Below is a small trained network, with its code and all its weights. Each question gives an input and a target symbol and asks what happens when units are switched off, that is, made to give their printed mean instead of their output.

import numpy as np


def w(rows, s, z=0):
    codes = np.array(rows[::2]) - 128.0
    scale = np.full(codes.shape[1], s)
    scale[-1] = z or s
    return codes * scale


def norm(h):
    return h / np.sqrt((h * h).mean(-1, keepdims=True) + 1e-5)


def f(y):
    return y / 2 * (1 + np.tanh(0.7978845608 * (y + 0.044715 * y**3)))


def softmax(a):
    e = np.exp(a - a.max(-1, keepdims=True))
    return e / e.sum(-1, keepdims=True)


def log_softmax(a):
    a = a - a.max(-1, keepdims=True)
    return a - np.log(np.exp(a).sum(-1, keepdims=True))


def net(x, mask):
    ids = ['αγδεθλμξσφ'.index(c) for c in x.split()]
    T = len(ids)
    res = E[ids] + P[:T]
    q, k, v = (norm(res) @ M[0].T for M in (Q, K, V))
    z = softmax(np.where(np.tri(T) > 0, q @ k.T / 3**0.5, -1e9)) @ v
    res = res + np.where(mask[0], z, O[0][:, -1]) @ O[0][:, :-1]
    y = f(norm(res) @ A[0][:, :-1].T + A[0][:, -1])
    res = res + np.where(mask[1:17], y, B[0][:, -1]) @ B[0][:, :-1]
    return log_softmax(norm(res)[-1] @ U[:, :-1].T + U[:, -1])


Q, K, V, O, A, B = {}, {}, {}, {}, {}, {}
E = w([
[107,34,92,101,155],'α',
[65,111,52,147,185],'γ',
[93,100,50,64,127],'δ',
[184,99,109,160,139],'ε',
[42,132,209,132,70],'θ',
[162,145,173,194,131],'λ',
[63,183,199,180,93],'μ',
[150,100,119,144,2],'ξ',
[7,158,105,132,121],'σ',
[56,112,162,123,115],'φ',
],0.021)
P = w([
[132,249,85,134,178],'0',
[125,167,129,120,148],'1',
[123,99,155,115,136],'2',
[120,80,155,123,137],'3',
[116,76,151,134,141],'4',
[112,80,137,141,142],'5',
[114,77,132,153,142],'6',
[108,66,132,163,143],'7',
[106,71,121,170,143],'8',
[99,64,126,181,138],'9',
[97,57,120,189,143],'10',
[90,63,116,201,139],'11',
[83,52,110,210,138],'12',
[98,59,116,202,115],'13',
],0.014)
Q[0] = w([
[72,62,112,247,50],'H0',
[163,161,122,58,103],'H0',
[29,93,97,248,149],'H0',
],0.015)
K[0] = w([
[55,66,117,246,124],'H0',
[167,176,144,79,168],'H0',
[93,103,70,250,69],'H0',
],0.015)
V[0] = w([
[131,98,70,145,7],'H0',
[165,143,98,156,111],'H0',
[196,118,150,164,122],'H0',
],0.018)
O[0] = w([
[148,198,8,149,31,253],'H0',
[160,82,88,100,75,101],'H0',
[175,88,193,71,40,138],'H0',
],0.011,0.0043)
A[0] = w([
[142,69,171,181,42,128],'N0',
[207,137,163,116,191,78],'N1',
[101,203,148,135,73,136],'N2',
[67,73,68,245,84,76],'N3',
[117,140,61,200,104,87],'N4',
[181,254,75,153,89,18],'N5',
[129,114,151,107,140,33],'N6',
[52,44,85,185,25,165],'N7',
[180,191,232,254,83,44],'N8',
[6,146,119,42,101,138],'N9',
[197,97,121,174,156,66],'N10',
[241,156,106,132,137,253],'N11',
[201,113,116,222,131,141],'N12',
[122,184,168,57,107,94],'N13',
[101,85,43,9,163,64],'N14',
[93,86,163,56,162,67],'N15',
],0.017,0.0046)
B[0] = w([
[179,114,121,159,67,207],'N0',
[144,76,145,181,128,137],'N1',
[104,117,96,108,78,157],'N2',
[253,113,72,117,148,231],'N3',
[129,150,76,106,150,188],'N4',
[62,92,37,79,89,162],'N5',
[114,103,119,117,150,125],'N6',
[207,126,206,143,100,250],'N7',
[217,149,128,42,140,195],'N8',
[171,136,167,186,54,163],'N9',
[170,115,90,152,93,139],'N10',
[78,74,121,148,85,155],'N11',
[158,108,108,178,157,169],'N12',
[97,110,151,158,108,125],'N13',
[148,97,71,65,56,148],'N14',
[31,122,122,104,198,140],'N15',
],0.041,0.019)
U = w([
[136,229,84,184,119,127],'α',
[164,12,202,108,173,107],'γ',
[119,16,99,232,96,61],'δ',
[129,103,103,141,62,38],'ε',
[101,65,118,81,150,203],'θ',
[136,158,227,147,37,123],'λ',
[106,140,159,173,156,254],'μ',
[79,120,57,96,4,116],'ξ',
[150,147,51,125,230,87],'σ',
[149,212,150,35,154,153],'φ',
],0.012,0.008)

Each question gives the input, a string of symbols that net reads in full, and the target symbol t.
The units are the heads (3 rows each of Q, K, V and O) and the neurons (one row each of A and B). Each row of codes is followed by its name. A weight is (code - 128) times the scale printed after its matrix; where a second scale follows, it is the last column's (O, A, B and U).
mask holds one flag per unit, heads first, then neurons. A switched-off unit (its flag False) gives its mean, the last column of its rows in O or B, instead of its output. The means were averaged over made-up inputs and are rounded, as every weight is.
A unit's drop is (log p(t) with every unit on - log p(t) with that unit switched off) / (log p(t) with every unit on - log p(t) with every unit switched off).
The circuit of an input: a set's keep is (log p(t) with only the set's units on - log p(t) with every unit switched off) / (log p(t) with every unit on - log p(t) with every unit switched off). Starting from the 12 units with the biggest drops (on a tie, the unit counted first), units are removed one at a time, each time the one whose removal leaves the highest keep (on an exact tie, the one counted first), for as long as the keep stays at least 0.8.
circuit, biggest first: the units of the circuit, biggest drop first
unit that matters most: the unit with the biggest drop
top k neurons: the k neurons with the biggest drops, biggest first
drop when u is switched off: that unit's drop, to one decimal
input ξ δ φ λ α λ δ, target λ: top 4 neurons -> N9, N7, N3, N5
input λ φ φ λ α, target θ: top 2 neurons -> N15, N7
input θ θ λ ε, target δ: top 3 neurons -> N7, N3, N8
input ξ μ α α ε δ α λ λ δ, target λ: circuit, biggest first -> H0, N3, N9
input θ α α σ δ, target ξ: unit that matters most -> N14
input λ μ φ θ λ γ, target σ: top 3 neurons -> N7, N0, N8
input λ λ λ α λ λ ξ λ, target ξ: top 3 neurons -> N5, N11, N2
input γ δ ξ θ, target ξ: top 2 neurons -> N5, N2
input θ λ α ξ ξ λ δ ε, target δ: circuit, biggest first -> N11, N12
input φ σ α σ σ ξ ξ δ δ, target ξ: top 2 neurons -> N5, N8
input μ α σ φ, target μ: top 2 neurons -> N8, N5
input λ λ ξ σ, target ξ: circuit, biggest first -> H0, N5
input δ α λ α θ, target λ: circuit, biggest first -> N3, N9, H0, N4
input λ ξ ε σ λ, target σ: circuit, biggest first -> H0, N7, N0
input λ λ λ α μ λ α ξ ε, target ξ: top 2 neurons -> N5, N11
input γ γ λ, target γ: top 2 neurons -> N1, N3
input σ α ξ μ, target ξ: drop when H0 is switched off -> 1.1
input α θ θ φ μ α ξ α, target ξ: drop when H0 is switched off -> 1.1
input φ δ μ λ ξ δ ξ φ, target ξ: drop when H0 is switched off -> 2.2
input φ ξ μ, target ξ: drop when N8 is switched off -> -0.1
